Each row is followed by its class.
[ -3   6   1   1  17  20   5   0  -2  19 -10  10 -16  -2 -10 -14   2  -7
  11  17  -2  -3  20   2   1  -8   6 -25  -1 -10   7  -2 -12   1   9 -12
  18  12  19  -2  -9  -9  10]
tis
[ -4   4 -19  22   4 -16   1   5   4  -2   2   5  14  -8  -8 -14 -23   7
  13   7  18   2 -13   8 -11   7   8   1   5   0  -4   5   7  -4  -7 -16
  10   0 -20   2  11   2  -1]
Fure
[  9   4   1  10  -1 -16 -10   3  11  11  -2  15   3  -3 -15  -9 -14  -4
  42 -17  15   8   1   3   2 -10  10 -28 -12  12 -14 -15  -8  -3  -4   1
  -9   3  14  22  -3 -12 -12]
suk
[ -3 -11   4  -4  -9  -9  -1   1  26   9  -2   7   7   5  -8   4 -12  -1
  22 -23  -3   6   9  12  -6 -30  -2 -10  10   5  -8  -1  -5  -1 -10  12
 -29  -2  19  35   2  -4   3]
buzil
[  2  -1 -26  14   1 -14 -10  -3  12  13   9   1  13   2  -5   5 -25   5
   6   6   7  -1 -11  12  -8  -5   1   0  15 -10  -2  11   5  -9   4 -16
   3  -1 -16  -4   1   8  -1]
tabuz
[  2 -11   3  -2 -12 -10  10   6 -16 -11  17 -11 -13   7  22   1  11  21
   0   4  35 -10 -37 -12 -10   2  -7  34  -7 -10  -8  -3   8   5  -4   4
  28  -2  -5  -6  -1   7 -12]
tis
[ 22  21  -4 -20  17  -7  -6  -1  11 -17   7  13   1 -13 -48  10 -14   8
  14 -18  14  18  -7 -13 -17 -10  -8   6 -10  15 -16 -23 -12 -10  -1  24
  13 -12  16  14  -1   9   2]
Pemat
[  8 -20  22  24  -1  -8 -23 -15   0   4 -16   8 -15  18  21  -4  -8  16
 -15  17   8  12 -17   8   0  11  -9 -22   8 -12   8  41   0  -2   4 -23
 -17  -9  -1 -14 -19 -18   6]
kav
[ -6  -2 -17  -2   0  -3   0  11   8   5  -8   6  12   3 -23  -1  -3  -2
  11  11  12   7  -6  10 -10  -5   0 -10   7   6 -10 -11  12 -12  -4   7
   7  -6 -20   1   9   9  17]
Fure
[ -8  -3   2   5   2   7   8   0 -14  12  -9   3 -24   8   0  -9   3   9
   2   9  -7   4  -5   0  11   8   4 -24  -1 -11  -1   1   1   1   0 -23
  20  17  23   2  -5  -9   6]
kav
[ -2  -1  -5   1   0  -4  -2   0  14 -18 -18   1  28  14 -15  13  -2 -14
  -1   0  -1  26   2  12   2   6 -12   1  21  -3  -2  -5   0   3  -9  16
   0  -1 -16 -16  -2  23   6]
pom
[ -2   0  15   9  15  18  11   2 -16  13 -10  -1 -21  -1   3 -13   6   2
 -14  10  -4  -5  14   2   3  11  -2 -13  -1  -2   8   3  -4  -3   2 -11
  12  15  10  -2 -14 -10   7]
tis
[ 36  32   4  -9 -25 -37  11  22  -5   1   7  21  27  29  37  23   9   5
  17   5  -2  -6 -81  -4 -45 -29 -12 -33  -2  -2  -9  21  24  27 -14   8
  47  -5  23 -14 -23  18  51]
kida
[-25  17 -29  11  20  -9   0   0  20  17  10  -2  42   2 -40  11 -35  14
  -2  -7   1  14  -9  12 -13   4 -28  10  20  11  10  10  -7 -18  -4   0
  -9 -13 -29   0  13  24 -26]
kida
[ -4   5   3  -3 -15   2 -13  -7  18   4  -2  11   9  -5  -8  -3  -4 -13
  22 -19  16  13  13   1   9 -14  10 -22   1   0  -7 -11 -21   9  -1  11
 -14  -1  13  14   4   0   1]
Pemat
[ 11  -4  -9   5  16   2   8  -1  -8 -24 -14 -10  -3   7  -5   6  10   6
  -6  -2 -17  19  27   8   3  16 -12  11  10   1  -2 -13  -4   6  -6  -1
  -6  -1   1 -17 -18  22   9]
Pemat
[ -5   3   8  12   9  12   1  -3 -13   6 -10  13 -13   9 -10 -11  12   1
  10  12  -1   4   5   3   6   9  -7 -12  -3  -6   3   0  -6   2   4 -15
  18  10   3   1 -14 -12   9]
kav
[-12   7  21 -13 -18   1   4 -13   7   0   4  -4  -1  -1   8   7   3 -17
  12 -13 -14  18   3  -2   5  -9  10 -29 -16   7  -7  -7 -12   6  -6  22
   2  18  31   6  -7   0  -2]
Fure
[  7  -8   3   9  -4  10  -4  -3  17   1 -11  -9   0  16 -13   8  22  14
 -21  -7   3  19  16  10  -9  -8 -28  29  14 -10   8 -12  -8   2  -8  -5
 -16   4   0 -18   9  16  -9]
tabuz
[  1   9   6   9  21   6  -8  -4 -14  11 -16   9  -5  -7  -4 -11  10  -2
   7   7  -3   3  10   3   1   3   3 -25 -10  -3   8   4  -5  -2   5 -11
  13  13  12   2 -10 -12   9]
buzil
[  0  -2   3   1   8   5  10  -3   9 -17 -12  -3   8   7 -14  -1  -1   8
 -13   7  -3  14   1   1  -1  13 -21   7  11  -2  14   2  -5   4   0 -10
  -4  -3  -3 -12   2  16 -11]
kida
[  4   0   2   1  -1  -3 -11 -15  15  11   2   9  16  -1 -10   5 -20  -7
  17 -15   6  12  -5   2   2 -13  13 -26   2  -5  -3  -7  -4 -10   1   3
 -30   3  20  21   1  -1 -10]
kav
[ -3 -10   0  14  19   8  11   4   7 -12 -12   4   2   0  -1   6  11  15
 -12   0 -15   6  14   4  -9  -1 -17  13  20  10  -2 -17  -7   1  -8 -10
  -9   3   4  -1  -8  14 -14]
mebip
[  2  -3  15   1  13 -13   2 -11 -10  13 -10  10  -8  -4  -2  -8   6   9
  13  13 -18  -3  17   1   1   7  -7 -25 -19   7   3   0 -10  -6   1  -5
  13  10  16  14 -23 -11  -3]
Fure
[  4 -16  10  20 -12  -7  16   0  -2 -11   3  -5 -13   0  10 -22  11  22
 -13  -2  43  -9 -10   1 -18   8   2  24  -2  -5  -1 -25   1   8  -5  -6
   8  -8 -15  12   4   2  18]
tabuz
[ -3  -1  31  -3 -14  -2   3 -19   4  -2  12   7  17 -18  34  17  14 -13
  35 -31   2   0  12 -11  15 -17  14 -32 -34  10   7 -13   0 -16  -9  -3
 -21  14  29  21  -1  -9 -34]
suk
[ -4  -3   3   3 -10  -3  -5  -4  11   6   0   7   9  -1 -13  -2   0  -3
  14 -15  12  13  -1  -1   1 -12   8 -20  -7   4  -5 -22 -11  -2  -9   2
  -9   1  21  12   1  -4 -11]
kav
[-18   8  -1  -3  -4  23  13   6  -1  -5  23 -12   9 -16 -13  13   8  -8
   7 -17 -10  11  18   6  14 -34  15 -33 -10  13 -24 -21 -26  -6 -37  -1
  43  16  22  32   7   2  35]
tis
[ -2  -3   7  13  11  20   3  -2  -7   7 -15   2 -19  -3   3 -20   1   0
  -7  11  -7   4  24  11   3   5   3 -25   3 -10   8  -4  -1   0   1 -27
   7  12   4   4 -13  -6  18]
Paz
[-12   0 -26  13  -9 -13   5   0  15   6   1   1   5 -17   2 -14 -30  -3
  15   4  14  -2   4  12 -12   0   7   1  13 -10   5 -10  10  -7   3 -12
  -8 -12 -27   6   6  12   9]
Pemat
[  2   8 -15  -2   0  13  -6  -9  11   8   2  14  29  14 -20 -11 -22   9
  41 -43  -8  -9  17 -12  -2  -8   0 -20  12  17 -14 -20 -15  33  25  37
  -6   8  22  27  21 -35  -4]
tis
[ 17  15  -6  11  12 -29   6  10 -22  19  -2  -4  -8 -27  25 -21  -6  25
 -10  24 -21  -3   1   7  -6  18 -12 -25 -34   0   7  10   0   4 -24 -55
  21  16  18  -9 -25 -21   4]
pom
[ -26   54   -8   17  -39  -30   -5   31   44   12   -2    6  -23    0
   -8  -16 -114  -20    4   17   41  -12   -2   -7  -37    4   -1  -22
   17  -21   31   38   10   26   12    7   11  -81  -24  -19   14    6
  -16]
tis
[ -4  -1  13   6  13  24  -2   3 -14  26 -21  12 -21  14  -2 -10  13   9
  -3  13   2   6   5   2   9  20  -9 -33  -3   2   4  -8   4   1   8 -12
  -1   3  12   4 -14 -17  16]
pom
[ -6  -9 -16  11  10   6  14  -8  10 -19 -19  -5  17  14  -2  -9  -2   7
 -10  -7  -5  12 -10  15  -3  -1 -12  12  13   5  18 -12   5   7   7   4
 -11   7   6 -13   6   8 -19]
kida
[ -4  -6   7  -4  -3  -1  -5 -12   4  14   3   4  17  -9   4 -15  -1  -4
  -2  -9  14   1  11  12   7 -14   6 -20 -12   8  15  -7  -9 -10   1   6
  -8   1   0  18   3  -1  -5]
Paz
[-10  -9  14   9 -13  -5  -8  -5 -19   2   4   1 -13  31   6 -17  19   7
  12   1  40  12 -23   7   6   5   0  31   8 -13   8  -7   6  16   3  10
  25  -2  -6   7  16   0  -2]
mebip
[  9  -8  15   9  -6  -9   5   3  -6  -5   8  -1 -13  17  17  -9  15  23
 -13   5  35  -9 -23  -8 -14   8 -14  29  -1  -8   8 -10   2   7   5   3
  20  -5  -4   8  -1  -5   2]
suk
[ -2  11   1 -15  -8  -8  -5   3   5  -6  -2   2   6 -13 -16  -6  -9  -7
  16 -17  10  15  -7  -2   3  -7  10 -14 -14   7 -10 -10 -12   8  -8  12
   4  -4   9  13   8  -2   5]
Paz
[  6  -2   6   6   4  -2  -4   1   8  -6 -11   3   4  12  -6  -3   5   2
  -2   5  -2  19  14  12  -7  -1 -15  10  15  -7   6  -7   4   3 -12  -7
  -4   1   4  -7   2  15  -9]
Paz
[ -2 -10  -8  16   9   1   3   0  -1 -14 -21  -4   5   7  -4  -3  -8   9
  -4  -1   1  20  -3  11   1  10 -10  16  21  -7   5  -8   3   5  -6  -8
  -6   4  -4  -5   6  13  -9]
Pemat
[-16  -7  24   3   2   8   1  -8   3  -1   2   8   3   4 -16  20 -14 -15
  45 -22  -7  23  -3  -5   3 -13  14 -30  -5   9 -11 -12   5 -18 -10   9
   5   2  17  20  -3 -14  -9]
mebip
[ -2  -1 -25   7   4 -15   0   7  18  14   2   8  30  -4  -7  -3 -13   8
  -3   3  20  -9 -12  17 -12 -18   5   7  14   2  -3  -5   1  -6   4   3
  -1  -7 -15  14  17  10   9]
tabuz
[ 14 -15  15   8 -16  -6   9   2 -14  -2   4  -1  -6   5  44 -19   6   9
 -15   2  20 -11 -22   2 -16   4  -9  31   8  -9  11  -8  14  12   5   0
  10  -1 -14   3  -5   1  -6]
Paz
[ 24  -6  25  43  11 -28   0 -11  13  -1   5  -1 -26 -23  -7  -2 -48   0
  28 -44   8  20   8  -2   0   2  39  -4  21 -19 -36  43 -11 -29 -26 -13
 -31  -6   0  29   9  -9  45]
Pemat
[  2  -3  11   6 -20 -19  12   7  -8  -6   1  -6  -6  10  22 -15   6  20
  10  -2  36   6 -34  -4   5  13  -7  26  -8  -5  -8  10  -4  18   5  12
  23  -9 -11   9  19   3   7]
Fure
[  5 -15  11  -4 -10 -11   4   6  -4   2   5  -4 -16  28   1  -8  26  16
 -12   8  29   9 -18  -2 -10  10 -14  13  -3   1   2 -18  -2   9  -3  12
  24  -5   8  -7 -12  -3  12]
mebip
[-32  -1 -39  -2  36   9  -4 -18 -26 -14   5  -7  11  -5 -29   3 -23  -2
   6  19 -14   8   7  12  -6   5   2 -12   2  13   5 -15  -1 -10  -1   7
  20  -2 -27 -18 -19   9  -9]
Pemat
[ 10 -33  -8   7 -10 -34  10  17 -13 -13   1   9 -24  30  31   3  18  29
   3   9  31  -9 -28  -6 -17  16  -4  29  25  -6 -25  -7  16   8  -1   6
  23 -25   4 -12 -22   6   2]
kav
[ -3   1  -3 -20  -8   1   3  -7  18  -6   1   1   5 -14 -13   1 -16  -5
   8 -16   7  10   7  -2   0 -19   9 -33  -6   2 -13 -21 -14   2  -7  13
   1   5  20  14   2   1   5]
pom
[ -7   2  17   9   9  16   4  -1  -8  16 -12  13 -14   1  -5  -8   9   3
   3  17   0   4   8   1  -1   6  -2 -20   0  -8   8  -2  -3  -3   5 -21
   3  -1   3   4 -10  -4  15]
kav
[  0   3   0  -8 -17   1  -9 -13   8  -1   0  15   9 -10 -12  -2  -6 -13
  34 -23  12   9   1  -1   0 -20   0 -14  -4   4  -8 -16 -15   2  -3  16
   4   0   0  21   4  -2 -10]
Fure
[-11   6 -37  16  11 -12 -13   5   1  -3  -2   9   2   7 -22 -11 -20  19
  -5   7  36  -1 -26  11  -7   6   9   8  23  -4 -13  -1  11  -4   7   1
   2 -19 -19   6  18  11  13]
kav
[  0 -12   7   9  -7  -9  13   3 -10  -3   5   0  -6   9  25 -14  12  19
  -9   0  28  -2 -28  -4  -9  11  -7  24  -1   1   1 -10  -1  14  -2   7
  23  -5  -4  -3   0  -4   3]
pom
[ -1  -9   5   1  -7   1   8   8  -3  -6   5  -2  -6  20  16  -7   7  11
 -15   7  21  -6 -25  -4 -13   3 -10  25   0   7  10 -12   0  19   5  16
  13  -7  11  -6  -8  -3 -14]
tis
[ 11 -23 -22   2 -15 -43 -15  -5  -9   1  -5 -20  -1   2   9 -21  18  14
 -29 -14  19   7 -11   4  -1  18  13  14  -9   5   4 -23  -3   2 -10  19
  10 -12   5 -16   2  -1   5]
Paz
[ -8   7   7  -7 -16   3  -7   0  21  11  11   9   9   0 -14   7  -3 -13
  17  -5  17   0  -2   2  -1 -28   5 -22 -10   1 -10  -4 -15  -1  -7   9
  -1   0   8  18   2  -5   6]
tabuz
[  0  -5   1 -13  -6  10   0  -6   9   5   4   4  23  -5  -8  16  -1   0
  12 -23   2   6  12  -4   4 -17 -10 -23  -9   9  -1 -10 -15  -4 -10   6
 -13  -7  -4   9  -5   4  -6]
pom
[ -1   4 -25   7   7  -4  -1  11   2   3   4   7   4  -3 -20  -4  -6   4
   3   7  23   1 -17   6 -18  -3   3   2   8   1 -10  -5   7 -12 -12  -6
  10  -2 -17  -4   5   8  10]
Fure
[ -3   3  20   4   4  -5  -2  -4  10   7   5  14   8  -2  -9   6  -7  -2
  18 -19  17   7 -13   1  -7 -23   6 -18  -3  12 -11 -15 -15  -8 -11  14
 -10  10  18  33  -6   3 -17]
suk
[  8   1  -6   6   6   5   8   2   2  -6 -17  -2   3  15 -13  -3   8   1
   6  -2  -9  14  12   6  -2  11 -18  12  14  -1   4  -9   2  10  -2   0
  -8  11   1 -18  -1  16  -6]
tis
[ -5  -3   6   6  10  16  -1  -7 -14   6 -13   2 -18  -3  -1 -10  14  -1
   6   8 -13   2  27   6   4   4  -6 -13  -1 -11   4  -3  -2  -3  -3 -18
   3   5  -8   1 -14  -3  18]
Paz
[ -1  -5  -3  12  -9 -11   0   7  -6  11   6  -9   1  11  20   1   5  18
 -16   4  22  -2 -30   2 -18   7 -11  22   1  -6  -2 -14   5   9   0   4
  11  -7  -7  -4  -5   0  -4]
tabuz
[  2  -4   7   7 -15   6   6  11  -6   7   8   6 -14  23   3 -13  15   8
  13  -6  30  14 -21   2 -11   9 -10  37   7  -5   6 -11   5  16   4   2
  21  -1  -2  -6   2 -10   9]
Pemat
[-18   9   0  22  17 -26  -7  16   1   7   9   8   8   8 -19   6 -21  13
   6   8  36  13 -22   6 -22  16  19   5  17   5 -17  19   8  -6  -8   1
   0 -16 -16 -12  -2  19   6]
Pemat
[ 12   5   8  20  13  14  -8 -12 -17   4  -6  14 -28  -2  -6 -19   5  -6
   9  11   5   6  10   6  -4  10  -5   1  -1  -4   9   8  -7  -4   3 -21
   4   4 -14  -8 -23  -3   5]
Fure
[  7  -4 -11  33 -11 -32 -21   6  10  -2   4  -2   1  -6  -1 -14  -2  12
  18   4  28   3   3  20 -11  -6 -15  24   3  -6 -18   8   2  -5 -18 -20
  -6  -4 -36   4  -5  13  -4]
buzil
[  3 -14   9   0 -22  -3   5  -1   1 -10  12  -4  -3   7  27  -1  12  12
 -13   9  31   1 -35  -5  -9   2 -14  27  -4  -9  11   1   0   5  -1  -3
  16  -6 -13  -6  -4   4   5]
Pemat
[  3 -10  -3  15  -9 -16   8   7 -10   1   5   0 -15  10  24  -8   6  20
  -2   2  27  -7 -30  -4 -16  17  -7  18  12  -7  -5 -13   7   7  -1  -5
  21  -4 -12   7  -8   2   9]
suk
[ -5  -5   8  11  -4  -1  12   9 -12   4   0 -13   1   6  21  -9   1  17
 -16  -2  18   0 -14   0  -6   7  -2  23   0  -6   7  -4  -6  19  12   7
  19  -1  -6  -4  -2   5   0]
Pemat
[-14  -2  27 -13   0  34  21   2  15 -26 -15  13  -7  -1 -18   6  10 -21
   8 -16  -6  -1   6  -8   4 -34  -3  -7  -4  19  -4 -13 -16  -1  -6  38
  15   3  19  16  12 -14   4]
tis
[-17   1 -21  24  11   2  12   5  16 -30  -3 -21  -9   9 -17   1  -6 -11
   6   6 -28  27  26  10  12  18   5  -7  -2  10 -16 -14  -4   1 -22  -6
  -6  16  20 -22 -12  -1   6]
Pemat
[  8   5  -8   9   7   3   3   5   5  -8 -26   0 -11  20 -30   0   4   0
  -1  -2   1  30   1  -4   7  20 -20  10  10   2   9   1  -8   0  -9   4
  -2 -16  -1 -25  14  19  -9]
Fure
[ -7  21   0   5  12  10 -13  -5  -6  33 -14  20  -1  -2   5   0  15  -1
   4  12 -14  -6  13  11 -15  -9 -12 -20  -1  -9  10  -8  10  -1   5 -13
  -4  13   9  -5 -20  -5   4]
pom
[-34  -7   1 -15  -4   1  -5 -17 -34 -32 -27  -9 -23 -17  13   6  42  -4
   7 -17  21  22  41   1  24  50  33 -24  -8 -18  10 -11  16   5   0 -23
  -5   1   8 -26 -16  19  10]
buzil
[-20 -32  -5  16  17   9  32   4  13 -20   1  -3 -30 -13 -16  11  -4   3
 -31 -19   0   4   4  19 -22 -22  22  19  31  15 -21   8  -4 -34  -7  10
  32  -2 -30 -15 -21  19  53]
pom
[ -6   1  -7  22   5 -35   4   3  -9  -7   6 -12   3   4   3   1  -5  11
 -10   4   9  15  -6  15 -13  22  11   5  12   1   1  -5  21 -10 -26 -15
   5  -1 -12 -10   1  28   9]
suk
[ -2   2 -22  21   8 -19   3   6   4   0   1   7   1 -10  -7 -15 -30   3
  -4   7  13   1 -23  14 -21   1   7   5  14   5  -7  -7  18 -17  -7  -7
   2  -4 -14  -1   1   2  -1]
kav
[ 11 -12   3   4  -7 -22  -4  -8   1   0   7   1  -5   1  15 -11  10  19
   3  -5  38   6 -26   7 -17  -7 -12  30  -1  -6   4 -14  -6  -1   3   5
  14  -5  -9   9  -4   1   1]
suk
[  3  -5  20  -6  -8  -3  -2  -5  -4   6   1  12  20  -2  11 -10   6 -12
  34 -14  24   5   0   0  19 -21   6 -19 -13   8  -6 -26 -26  12   3  25
  13  -1  14  39  -1  -5 -16]
mebip
[ -9 -15  11  21  -3 -20  -4  -9  17 -11   0  11  21   7   1  -2  -2   2
  17 -16  19   8   2   2  -5 -10   3  -8   6   4 -11  -5 -20   2 -20  15
   0   6  13  12  -5 -13  -9]
Pemat
[  9   4  15  -7  -7 -10 -11   0  12   7   8  11  16  -3  -7   4  -2 -12
  29 -14  15  11  -6  -3   8 -21   9 -25 -17   5 -16  -2 -11 -12  -7  15
   8  -1  17  24   4  -7   3]
Paz
[-24  -7 -13  16  15 -10  14  -3   9 -18   7   8   9  -4  -1 -20 -14  10
  -3  18  22 -14 -25   0 -16  -4  13  11   8   4   2  -4   9  -9 -11   3
  12  -6  -9  13  28  -3   4]
Paz
[  5 -17  26  14 -13   0   2  -4  -9   0   7 -10 -18  11  12 -14  20  14
  -8  -1  26   4  -9  -9 -21   3  -8  30   0 -13  11  -3  -4  10  -5  -3
  19  -2  -8 -12   1  -5   2]
buzil
[ -4 -14   2  11  -4 -11   6  16  -1   3  -1   0 -19  22  28  -3  27  26
 -13   1  17  -3  -5  10  -1   2 -10  26  20  -5 -15  -4 -10  21   1   3
  13  -6  13  14 -13   3  20]
mebip
[ -6   8   6  -6  -1   3 -12  -5   4   9   8   3  18   4  -8   9  -4 -10
  26 -14   8   9  10   5   5 -21  10 -33  -8  -1  -6 -13 -11   3  -4   7
  -2  12  16  20  -6  -5  -5]
suk
